Rows, each with the band of its hidden value
49 -13 -8 -56 1 6 115 -33 -107 -130 11 37 146 42 -76 22 106 -122 56 -233 -231 -19 42 -56 72 95 6 -98 113 24 313 97 59 41 -101 -2 219 -73 80 77 -126 -30
G
109 -21 -32 94 -43 64 -68 3 -63 108 137 209 -78 -219 127 60 122 -3 -59 -33 -36 -59 -54 3 49 -17 101 -158 20 20 10 -104 175 -24 5 -217 -56 30 235 43 129 45
W
93 -160 -121 -16 14 -61 43 -63 30 29 81 -107 -26 -279 73 -38 -28 69 116 159 106 -94 -179 127 -37 198 202 26 -78 125 -60 -162 -41 -137 249 -350 -258 26 131 164 116 106
V
-94 243 59 84 -138 326 -361 165 73 250 177 278 -357 -192 -115 -146 -29 222 -307 300 243 147 -99 45 -36 11 -38 59 -131 -5 -487 -179 -22 3 46 -55 -164 -72 31 -435 385 151
L
-68 186 152 63 -65 160 -31 160 -153 -24 79 233 5 170 -228 47 105 -49 -86 -84 -142 163 28 -73 132 -23 -158 -78 141 36 -22 145 30 88 -101 134 328 -200 46 -222 -11 -47
M
125 -109 -11 -77 -143 5 -62 15 -110 -40 34 -101 26 -145 -134 -23 -1 77 127 235 99 43 -118 141 -8 195 159 38 -213 283 -145 -58 -38 -152 297 -282 -58 -124 119 -5 92 68
R
76 -83 -25 -175 -101 -31 65 -41 -103 -223 -28 -156 184 -38 -165 -55 67 -15 149 -33 -86 22 -70 83 -8 263 104 21 -125 202 198 5 -116 -75 143 -132 101 -155 28 78 -50 21
R
-112 152 -68 -19 123 78 93 8 2 -35 29 173 25 51 -22 -85 60 -118 -110 -393 -295 -89 71 -159 46 45 -185 -99 288 -242 383 116 39 174 -365 223 222 52 -5 -49 -75 -21
L
4 -79 22 -94 43 1 167 -124 45 -235 -1 -148 176 58 -119 -21 -23 -19 128 -39 -66 99 2 34 42 184 83 9 54 139 196 -19 -113 -21 106 -81 77 -139 -50 110 -160 1
K
165 -127 126 32 -126 28 43 -107 -39 -167 100 56 146 -44 7 128 147 45 72 28 -21 204 -59 93 101 43 200 -149 -72 274 46 -163 10 -63 243 -311 43 -207 152 142 -34 -37
K
-40 25 -62 61 219 5 193 -87 15 -55 43 100 75 27 91 47 6 -172 23 -311 -251 -127 125 -154 101 -11 -66 -153 358 -141 381 95 152 96 -253 93 153 99 61 132 -188 -25
W
19 117 2 158 -68 109 -121 151 -100 189 190 380 -151 -194 105 34 210 22 -182 -116 -77 -31 -142 -26 64 -60 -49 -168 86 -96 -61 -85 106 55 -91 -109 5 -9 234 -79 253 25
L
-57 108 -2 -21 -20 103 -9 56 -23 -44 88 111 -5 -71 -65 -65 126 3 -93 -129 -80 10 -91 -8 15 134 -16 -14 56 -55 108 -48 -81 44 -66 4 53 -103 25 -53 101 56
W
157 -234 -4 146 131 -119 225 -167 -1 -67 106 17 132 -98 213 201 39 -66 197 -48 -76 -19 -32 22 139 -26 178 -214 190 153 155 -92 144 -71 169 -337 -48 24 223 356 -148 -48
K
33 50 54 51 -31 145 -38 -45 17 18 65 224 -20 54 -24 2 15 3 -107 -121 -135 142 101 -74 84 -75 -65 -164 106 0 83 7 132 103 -137 4 169 -16 88 -122 -55 -47
H
-24 79 107 -146 -122 242 -107 -124 140 -201 21 -56 28 29 -223 -133 -50 126 -95 128 87 271 79 57 -20 167 101 71 -166 170 -15 -150 -130 -3 100 -22 26 -215 -140 -195 -15 73
G
-21 -149 -129 4 246 -116 210 -38 -25 17 -33 -250 28 13 -91 2 -282 -102 295 172 19 -156 43 -10 50 137 3 70 203 114 -19 191 71 -111 113 -76 -16 112 30 98 -192 48
R
190 -214 -182 -88 -53 -112 52 -125 -22 -29 53 -82 59 -355 158 -33 89 18 115 -35 -28 -180 -157 117 -61 216 259 -61 -135 97 195 -180 28 -119 166 -392 -218 71 207 283 97 86
V
29 59 22 -24 -21 116 4 -62 -25 -88 44 133 56 -3 -30 1 84 -61 -69 -189 -171 34 102 -70 62 25 5 -125 81 -2 245 0 103 66 -137 19 165 -44 61 -25 -68 -6
W
-127 192 16 186 45 251 -242 145 106 308 201 234 -378 -197 -13 -72 -118 165 -211 341 276 43 -85 15 10 -33 -38 47 47 -37 -513 -142 43 -27 62 -71 -233 27 52 -322 315 160
M
10 102 58 40 6 123 32 -56 -21 -102 82 251 77 17 39 52 162 -77 -116 -309 -242 53 99 -107 105 -45 -43 -211 175 -64 322 -20 111 122 -207 59 218 -56 80 11 -74 -52
M
-45 107 -113 15 -114 106 -186 211 -12 250 159 201 -256 -290 -15 -195 112 157 -198 42 82 -47 -329 81 -92 170 -37 69 -91 -136 -238 -133 -143 12 0 -152 -192 -7 125 -186 430 140
H
-101 156 20 -37 12 146 -6 37 12 -72 63 102 -2 10 -118 -86 65 -14 -110 -138 -98 42 -3 -48 24 112 -70 -2 98 -70 133 -1 -70 79 -131 106 114 -101 -41 -118 29 42
W
36 91 -16 -152 -130 116 -39 -4 -118 -115 -9 96 88 2 -154 -83 136 -79 -79 -253 -239 -4 83 -57 10 130 -18 -67 -32 -14 323 75 59 78 -192 78 246 -84 45 -91 -35 9
W
71 -176 -168 -130 102 -128 211 -157 10 -144 -35 -207 159 -118 27 -54 -48 -83 201 -118 -127 -166 -20 27 -19 233 121 -9 57 57 343 8 -12 -58 47 -159 -35 69 50 259 -140 34
V
-107 172 67 -55 -6 204 -46 5 51 -94 43 77 -17 66 -186 -95 -10 15 -120 -43 -47 128 70 -46 28 92 -63 22 60 -9 61 2 -57 72 -102 130 134 -129 -95 -204 -12 44
W
-116 161 108 22 -32 132 -4 156 -75 -59 94 111 -3 85 -218 -23 98 12 -64 -17 -38 140 -101 0 71 109 -93 31 91 23 -68 42 -139 41 5 69 162 -233 -19 -162 74 26
W
-15 79 -102 -3 135 36 123 -62 -53 -16 1 206 63 38 64 -9 60 -206 -66 -477 -393 -166 190 -214 81 -42 -156 -211 325 -231 523 172 231 177 -433 191 285 154 97 42 -181 -61
L
-91 123 13 -33 3 124 38 -28 122 -117 97 178 39 -15 7 -122 159 50 -177 -311 -164 116 -100 -31 3 111 -81 -72 120 -158 266 -135 -189 153 -172 56 74 -102 -47 -34 65 -4
H
67 11 -65 51 -60 59 -91 79 -99 137 117 156 -112 -222 35 -6 100 10 -53 18 -5 -89 -108 23 12 63 71 -64 -18 2 -62 -54 104 -39 19 -179 -65 14 201 -27 183 83
W
-89 187 106 244 -51 155 -163 296 -91 243 253 352 -253 -151 -25 47 153 119 -174 161 139 82 -277 46 81 -29 -76 -34 83 -13 -445 -101 -49 -9 106 -127 -76 -150 171 -210 375 72
M
37 -132 6 161 107 -59 108 41 -29 88 130 -22 -48 -93 24 109 -58 29 171 239 130 9 -164 78 93 51 103 -15 125 167 -258 -37 16 -124 279 -294 -135 -42 160 115 40 41
K
-136 187 -14 -34 54 142 -7 81 -24 -8 38 108 -43 44 -157 -104 6 -62 -104 -150 -133 -22 47 -97 28 89 -144 11 162 -125 128 108 -12 99 -218 192 168 -36 -42 -177 2 41
M
178 -220 -119 -114 48 -160 234 -188 -111 -218 -57 -135 278 -59 57 61 53 -166 248 -256 -271 -152 64 -13 54 147 130 -152 72 127 507 70 117 -45 3 -168 143 47 151 337 -247 -49
R
-118 89 -7 26 158 80 101 5 40 -40 52 32 -2 57 -79 -34 -53 -66 -7 -89 -80 -14 43 -82 63 73 -78 -4 240 -72 113 71 -7 54 -117 107 95 -22 -38 -47 -79 32
W
-33 39 112 65 27 127 14 -13 30 -59 82 51 -2 69 -119 34 -39 25 4 109 41 172 25 0 93 27 17 -23 93 127 -102 -21 -8 -9 89 -47 70 -142 1 -90 -48 16
G
-99 183 117 8 -75 196 -93 142 -68 -12 78 127 -58 91 -257 -45 33 34 -100 65 1 166 -18 -11 60 72 -92 36 31 58 -146 56 -64 38 -4 85 167 -206 -21 -272 72 38
W

Next part:
29 -5 -41 -11 -8 16 30 42 -27 24 -3 12 4 38 119 -37 -63 78 134 20 -77 37 47 41 48 36 -69 -51 -2 27 147 -17 25 17 95 -33 7 -69 65 7 15 -22
q496
25 -7 -18 9 -9 30 -55 39 -20 -16 15 -8 16 42 107 -12 -40 113 96 41 -14 6 90 50 22 18 -65 -46 -18 34 94 -6 -10 15 79 -18 5 -22 71 -22 23 -4
q496
42 138 -74 49 7 -149 -110 -63 7 55 76 73 55 -44 80 7 -4 -19 13 30 6 49 20 107 2 -57 -3 -51 -149 4 8 -63 39 51 81 -78 141 78 74 75 35 53
Q302
1 5 -26 9 16 39 -93 61 -16 -12 31 18 -2 42 109 -9 -45 114 120 53 5 1 119 74 11 1 -106 -51 -43 56 95 -23 -14 16 122 -3 31 -29 104 -2 46 -17
Q532
28 -16 16 -27 -65 32 -20 38 -37 -53 39 -81 1 20 71 54 -14 151 -15 43 46 -29 57 23 32 24 11 -39 59 -3 -29 33 -4 -30 19 6 -90 24 -4 -108 7 1
q365
5 -14 -41 -53 -7 -53 -15 15 -46 37 38 -14 -16 -44 139 7 -51 19 115 17 -32 51 70 23 46 36 -31 -49 6 29 110 -16 33 38 90 -17 62 -136 86 48 36 -19
q496
147 148 -45 0 69 -76 -50 -2 25 12 -36 64 -16 -17 26 36 -15 42 1 36 -81 156 72 24 120 -60 -44 -28 -84 -43 63 -47 39 64 81 51 115 165 72 -47 -21 -26
Q244
-38 1 -23 54 -138 29 11 -13 -71 -38 2 -102 156 127 -28 -11 27 4 -38 18 36 -133 -15 4 -90 20 123 9 0 94 -82 74 -44 -17 17 -93 -15 -21 -111 42 20 24
q105
25 0 -23 -37 -79 -12 47 -11 -86 -26 -39 -99 95 40 -6 19 10 -50 -20 12 -18 -19 29 -74 10 31 119 18 46 45 -2 81 -22 36 11 -19 63 -80 -83 38 -11 -33
Q302
38 82 7 135 -8 99 -106 -28 144 -135 134 -38 -14 159 39 -19 -62 553 -266 4 116 -101 -77 238 4 -90 -181 -87 52 -116 -238 63 84 -213 30 -92 -474 505 -20 -439 19 123
Q302
30 47 -70 21 25 8 49 51 13 62 24 88 -27 50 147 -68 -94 130 164 18 -108 55 2 125 57 8 -155 -85 -49 9 172 -71 72 -11 147 -63 -31 1 108 -9 26 -8
Q532
35 32 -52 18 62 6 -41 21 40 14 38 49 -46 35 140 -50 -93 193 88 9 -61 67 47 114 65 -12 -174 -74 -19 -13 119 -30 67 -14 133 -34 -64 57 124 -81 35 3
Q532
27 -26 -18 -20 78 66 -60 26 29 -62 -7 -50 -49 64 84 -30 -89 225 10 -8 -33 54 104 25 74 -5 -157 -28 80 -5 70 66 37 -16 115 31 -109 43 78 -152 30 -40
Q532
31 100 -47 15 -78 -84 13 -22 -42 30 36 -4 72 5 18 35 17 -24 -26 30 3 -8 -28 48 -1 -19 84 -28 -61 18 -51 -17 23 9 41 -58 61 46 -33 42 10 23
Q886
15 10 17 -86 -149 -5 52 36 -141 -47 -36 -155 86 10 -76 126 72 -114 -68 52 57 -56 53 -125 1 31 233 38 67 71 -117 82 -64 34 -18 57 98 -100 -142 48 -10 -63
Q886
71 107 -19 110 76 40 -102 -63 183 -105 128 -8 -71 109 69 -37 -102 563 -269 -32 55 1 -80 238 68 -107 -245 -95 63 -165 -185 53 148 -195 60 -75 -465 524 35 -463 21 110
Q302
-41 22 -65 30 -101 -62 68 -71 -34 24 53 -72 97 61 34 -40 -25 25 -61 -38 -14 -64 -100 50 -43 13 73 -24 29 31 -66 55 63 -41 42 -139 -76 -16 -78 22 33 47
q105
43 15 -152 -7 14 -152 166 -81 -69 172 -83 85 118 -3 154 -166 -90 -257 279 -61 -286 145 -38 -35 51 77 13 -23 -85 65 380 -37 74 157 111 -162 287 -314 64 316 -6 -26
q365
37 43 -43 -7 -46 -37 32 -34 -48 -10 -27 -58 86 44 -4 -1 -3 -22 -40 -2 -37 7 1 -31 19 1 76 7 12 24 -5 60 10 28 32 -38 49 -2 -62 20 -5 -13
Q302
79 150 -180 28 -22 -206 247 -94 -53 216 -92 136 135 15 55 -138 -52 -308 185 -62 -315 159 -154 1 58 20 79 -19 -146 39 268 -85 121 126 115 -173 286 -148 -7 315 -23 -12
q105
14 -32 19 -42 -48 34 -73 61 -58 -49 31 -74 -3 -1 82 67 -5 95 49 63 59 -19 128 2 23 29 8 -30 30 38 10 17 -38 12 45 39 7 -54 40 -41 25 -22
q496
-16 2 -76 56 67 -58 -124 -144 26 -44 -2 -72 123 79 31 -110 -56 40 -83 -69 -24 7 43 -2 -34 -32 -42 24 10 34 20 141 25 47 75 -109 33 9 3 14 42 27
Q302
-28 -108 -22 5 -244 137 349 27 -105 -18 -29 -146 139 198 52 -93 -56 133 15 -29 -95 -173 -198 -4 -25 139 115 -33 188 24 31 116 32 -128 -51 -187 -299 -111 -222 -77 -46 18
Q244
-169 -16 65 79 -227 13 -296 4 -45 -121 294 -166 84 19 51 154 89 250 -193 106 417 -336 47 203 -225 -29 113 -69 -25 84 -434 35 -81 -154 -19 -98 -215 125 -44 -111 126 157
q105
-31 -80 -18 12 32 20 -154 -52 -9 -77 19 -107 64 55 90 -50 -51 116 -2 -15 36 -28 129 -7 -25 17 -58 0 52 52 44 117 -25 30 63 -44 -11 -70 48 -30 49 8
q365
60 39 -13 -37 -38 53 69 121 -40 20 1 33 -51 28 93 38 -40 115 133 69 -54 40 49 57 84 25 -61 -69 -7 10 102 -68 19 -15 94 35 -24 0 58 -51 -1 -46
Q532
56 75 -69 -28 85 -132 -73 -103 21 3 5 -32 11 -42 36 -8 -45 11 -88 -45 -45 122 41 -12 75 -50 -22 1 11 -31 3 62 77 56 82 -11 73 52 38 -21 23 -11
Q302
27 -31 -8 -42 -54 37 30 60 -64 -11 -9 -48 10 28 88 18 -30 62 98 41 -30 3 73 -7 43 51 1 -34 36 36 90 11 -12 15 55 5 7 -94 21 -9 7 -35
q496
50 72 -29 -33 -93 -35 105 10 -62 10 -31 -69 41 34 -42 59 17 -23 -61 11 -44 18 -35 -35 45 1 122 0 33 15 -70 26 32 -5 33 7 7 36 -91 -10 -11 -31
q105
-133 -94 46 -39 -275 39 -22 28 -179 -85 84 -244 158 47 -34 122 97 -57 -86 67 222 -267 34 -56 -160 72 290 21 89 146 -249 122 -118 -41 -55 -48 -20 -192 -184 74 50 18
q105
72 67 -122 -35 11 -108 230 -94 -26 85 -114 -27 67 52 -12 -98 -73 -117 -11 -104 -250 145 -119 -81 103 15 53 22 63 -9 124 69 130 52 83 -76 57 -59 -77 74 -27 -52
q105
58 131 -59 34 -24 -83 -12 -22 -8 36 -3 20 49 25 -11 22 9 -22 -22 17 -47 52 -3 40 25 -44 42 -18 -87 21 -30 -33 38 29 82 -23 84 105 3 36 15 7
q105
21 26 -23 -11 -59 -45 -30 -14 -50 -8 35 -47 54 -2 58 31 1 21 0 31 24 -14 37 16 5 10 56 -27 -9 23 -10 18 -3 19 29 -38 39 -21 -6 13 14 12
Q244
33 41 -57 -11 -78 -31 131 -27 -69 19 -72 -69 106 77 -39 -19 -3 -86 -17 -22 -101 11 -45 -65 18 21 120 23 31 47 14 63 23 30 41 -47 56 -49 -103 66 -13 -34
q105
41 74 -30 -5 -80 -47 19 -2 -72 1 -20 -43 92 28 -25 45 34 -74 -22 36 -7 -8 18 -27 6 -5 123 6 -34 45 -35 21 -19 41 29 -16 111 0 -65 62 -5 -18
Q886

Part 3:
-186 -302 -144 -102 -267 286 -109 -189 -426 94 74 0 -144 -129 196 -134 130 -227 -180 80 -62 -45 -126 250 -255 -1 116 -55 189 36 -49 245 103 -59 -230 -199 161 -45 -193 99 -118 199
q953
30 29 143 266 124 -6 5 195 -11 214 -68 -135 -36 -15 16 -111 262 168 102 148 16 68 55 -61 80 -104 133 187 23 -104 128 -124 -8 45 109 9 29 105 51 -39 115 -27
q953
-83 -303 -23 -130 -350 253 -171 -275 -345 55 -40 -107 -43 -71 126 -6 27 -295 -191 -52 -77 -89 -116 285 -469 -8 41 31 255 20 -191 269 95 -184 -41 -261 131 131 -59 144 -256 139
q315
-53 -75 -54 -17 -10 67 -52 158 -130 12 2 19 -70 30 -2 -131 94 26 56 99 0 -54 -62 83 13 -92 50 -7 -44 91 33 7 -18 62 -11 -30 167 52 -61 -90 53 87
q448
181 -17 223 417 -26 11 78 -218 108 222 11 102 76 -193 117 87 233 97 -185 92 30 29 127 -185 -200 -18 43 153 91 -381 43 68 7 -183 -55 -168 -355 -71 63 168 -72 -276
q953
82 9 140 213 146 -11 30 298 -26 243 -37 -79 8 -101 99 -190 363 186 45 226 -20 66 83 -102 233 -85 70 181 -13 -112 175 -197 -31 105 76 18 -18 -5 48 -40 182 -130
q953
56 133 58 34 137 -61 73 223 132 -70 23 112 53 146 -167 -66 1 136 106 68 92 -11 -4 -29 95 -67 17 -39 -47 77 53 -88 -111 45 87 88 129 -4 -12 -205 78 -64
Q634
-10 -290 20 -553 -317 286 -132 -142 -288 138 -28 37 112 -15 219 -43 -105 -280 -334 -45 -107 -89 -162 180 -422 66 -85 -97 195 103 -161 213 78 -101 52 -204 40 -49 -106 49 -341 -4
Q634
3 -230 306 -70 -144 238 -38 -305 -45 290 2 102 172 7 297 -63 8 -108 -379 -24 5 96 -16 -81 -383 16 138 62 324 -108 -35 114 49 -144 196 -161 -143 -138 -100 43 -182 -205
q953
99 4 -24 53 35 -45 -52 337 -92 70 -90 -117 -49 -73 -51 -79 227 111 146 151 -58 -94 4 51 108 -101 -75 108 -155 -13 47 -99 -24 69 14 -36 68 169 102 -22 64 12
q448
7 69 18 273 193 -18 60 254 15 96 -21 -48 -87 -8 -6 -169 287 193 162 198 36 53 65 -86 267 -110 136 135 -28 -42 201 -132 -56 125 15 63 67 15 -2 -118 215 -8
q953
145 -7 60 399 -42 -18 76 -136 60 -7 68 146 20 -190 9 38 237 42 -94 107 36 -48 106 -54 -68 -36 -8 78 41 -245 9 74 -51 -144 -168 -139 -174 -70 40 103 14 -195
q315
-15 -123 237 107 2 73 -34 64 -40 188 60 114 96 0 131 -177 140 71 -142 104 37 59 -1 -29 -58 -82 108 37 70 -27 28 -83 -21 0 126 -45 51 -71 -65 -57 87 -143
q315
60 48 -357 -41 -72 6 2 92 -183 -69 -11 -22 -219 -131 -132 108 119 39 125 113 -21 -206 -77 131 -43 -66 -97 -96 -261 -64 -11 222 28 -18 -400 -85 -2 112 17 93 -147 232
Q978
49 14 139 -40 99 -59 6 387 -26 210 121 233 84 -21 16 -166 119 254 -48 203 45 -13 -50 -58 105 -90 -39 -133 -281 -11 77 -168 -37 107 -16 41 27 -112 -63 -104 120 -123
q958
168 49 -5 -1 19 -87 -32 408 -82 19 -82 -141 17 -101 -114 -71 247 84 144 155 -69 -111 16 109 146 -67 -163 101 -130 0 2 -149 -58 47 15 -20 108 167 150 -21 52 -46
Q634
111 119 -158 -219 56 -30 8 339 -77 -83 -90 -153 -38 37 -169 -32 114 50 164 88 -12 -113 -44 128 157 -78 -98 -9 -115 113 -5 -27 -64 75 -41 73 193 135 89 -93 -41 106
Q978
74 -200 174 -617 -183 261 -57 -191 -82 241 -26 145 241 90 273 -9 -183 -146 -447 -79 -24 -11 -130 -35 -406 37 -31 -130 164 43 -118 184 48 -92 172 -106 -126 -174 -105 -6 -375 -152
Q978
247 224 -258 139 -12 -76 160 -87 143 -285 -59 20 -73 -84 -275 252 62 -19 131 15 28 -184 72 12 -32 23 -165 16 -25 -148 -21 217 -89 -154 -275 -71 -146 61 127 42 -184 -23
q958
14 60 -139 -347 -26 143 67 -86 47 -242 -69 13 31 239 -131 25 -195 -179 18 -96 39 -59 -71 83 -104 40 9 -67 247 219 -37 177 -84 -36 88 29 179 -16 -70 -211 -196 66
q958
125 138 129 150 108 -102 50 193 161 -43 -30 26 80 93 -189 0 50 136 114 46 74 -25 37 -27 25 -75 -16 54 -28 -12 8 -102 -105 -22 132 38 67 92 83 -129 45 -112
Q634
182 191 -25 -120 165 -77 81 321 123 -23 -100 -56 46 85 -150 -7 80 153 142 86 27 -55 21 -61 184 -68 -80 30 -118 34 71 -86 -98 76 78 104 31 64 104 -145 -10 -54
Q978
316 44 54 -417 -62 153 105 -282 218 17 -207 4 222 71 104 210 -139 -150 -255 -132 -37 -62 43 -197 -269 91 -137 80 256 -95 -42 228 -42 -161 187 -94 -359 -87 97 1 -436 -267
Q978
-110 -230 -64 -449 -225 338 -85 -356 -145 -6 -88 30 8 192 157 13 -258 -298 -215 -151 -25 -46 -153 89 -457 33 101 -56 317 168 -95 334 54 -99 129 -152 64 -14 -169 -73 -344 116
q448
189 175 -222 54 114 -39 95 88 129 -34 -175 -67 -140 -8 -123 167 73 130 210 69 -18 -133 47 -154 41 -46 -74 100 -170 -130 133 128 -29 14 -99 -36 -222 129 111 -18 -127 40
q958
163 23 81 112 -29 133 142 -494 293 -126 -80 146 118 96 47 167 -97 -126 -182 -129 73 2 102 -209 -277 37 74 113 357 -141 -2 259 -81 -212 114 -116 -280 -117 4 -35 -226 -242
q670
25 -122 155 99 -25 35 -94 171 -113 208 -29 -31 23 -58 95 -133 199 85 -35 121 -26 -11 -11 22 -57 -110 37 97 -50 -50 15 -82 11 15 98 -83 42 89 25 8 55 -54
q670
113 206 -318 212 175 -50 86 101 136 -168 -236 -193 -259 69 -208 137 106 121 401 55 -1 -127 69 -114 148 -105 25 194 -124 -51 177 123 -56 60 -69 3 -78 256 127 -88 -21 179
q448
17 -6 17 167 110 43 -13 214 -85 223 -127 -206 -114 -43 70 -117 289 134 138 167 -37 33 39 -58 121 -99 121 210 -3 -83 168 -75 20 96 64 -13 6 131 46 -22 84 53
q953
-26 85 -35 16 214 -35 21 372 40 113 -18 85 -88 127 -53 -134 62 271 191 162 53 -12 -43 -122 189 -136 79 -29 -266 66 190 -108 -39 193 48 95 67 29 -60 -207 145 66
Q634
193 96 38 -22 79 -117 9 493 -21 -18 -57 -106 78 -71 -138 -127 260 106 145 173 -47 -83 40 90 264 -61 -175 87 -106 48 22 -231 -107 81 65 42 157 105 150 -93 119 -119
Q634
75 63 64 -208 95 -29 16 351 -17 72 45 91 100 62 -50 -137 75 152 -17 128 48 -26 -56 20 134 -86 -45 -109 -152 92 20 -124 -71 97 38 100 143 -56 -12 -143 42 -61
Q978
-40 -114 77 -4 -38 170 -10 -81 -90 116 -25 -25 11 26 133 -116 103 -66 -103 50 3 52 -11 11 -100 -24 141 79 232 4 41 60 6 -22 86 -62 56 -39 -77 -45 -37 -21
q953
163 -32 247 -31 -52 10 -24 56 60 86 -57 9 193 15 2 -10 48 -3 -116 7 -5 -24 20 2 -169 -27 -70 85 103 -50 -79 -57 -52 -100 215 -76 -24 52 89 -20 -90 -219
q448
109 -36 -62 -229 -99 139 -33 -96 -13 -89 -228 -215 20 102 -25 76 -41 -194 26 -92 -68 -89 -14 71 -198 2 -38 157 249 72 -63 156 -22 -84 184 -99 36 182 90 -43 -244 31
q448
-176 -329 -107 -270 -221 367 -181 -302 -316 261 -174 -153 -179 59 302 -11 -66 -193 -136 -53 -98 -35 -153 50 -466 -49 197 80 168 27 1 345 177 -37 63 -230 -40 135 -141 74 -305 275
q315
62 127 -226 -9 53 67 182 -228 177 -168 57 312 -76 77 -83 146 -132 34 -26 5 106 -86 -10 -162 -89 15 25 -157 -36 -60 91 292 -60 -61 -240 -25 -196 -191 -126 -95 -161 -8
q958
81 -5 156 -7 -20 53 53 -81 121 -95 32 154 166 103 -36 -41 -33 -57 -125 -23 69 0 18 -3 -110 -9 15 -4 207 42 -53 20 -103 -93 141 -23 57 -89 -27 -125 -41 -192
q448
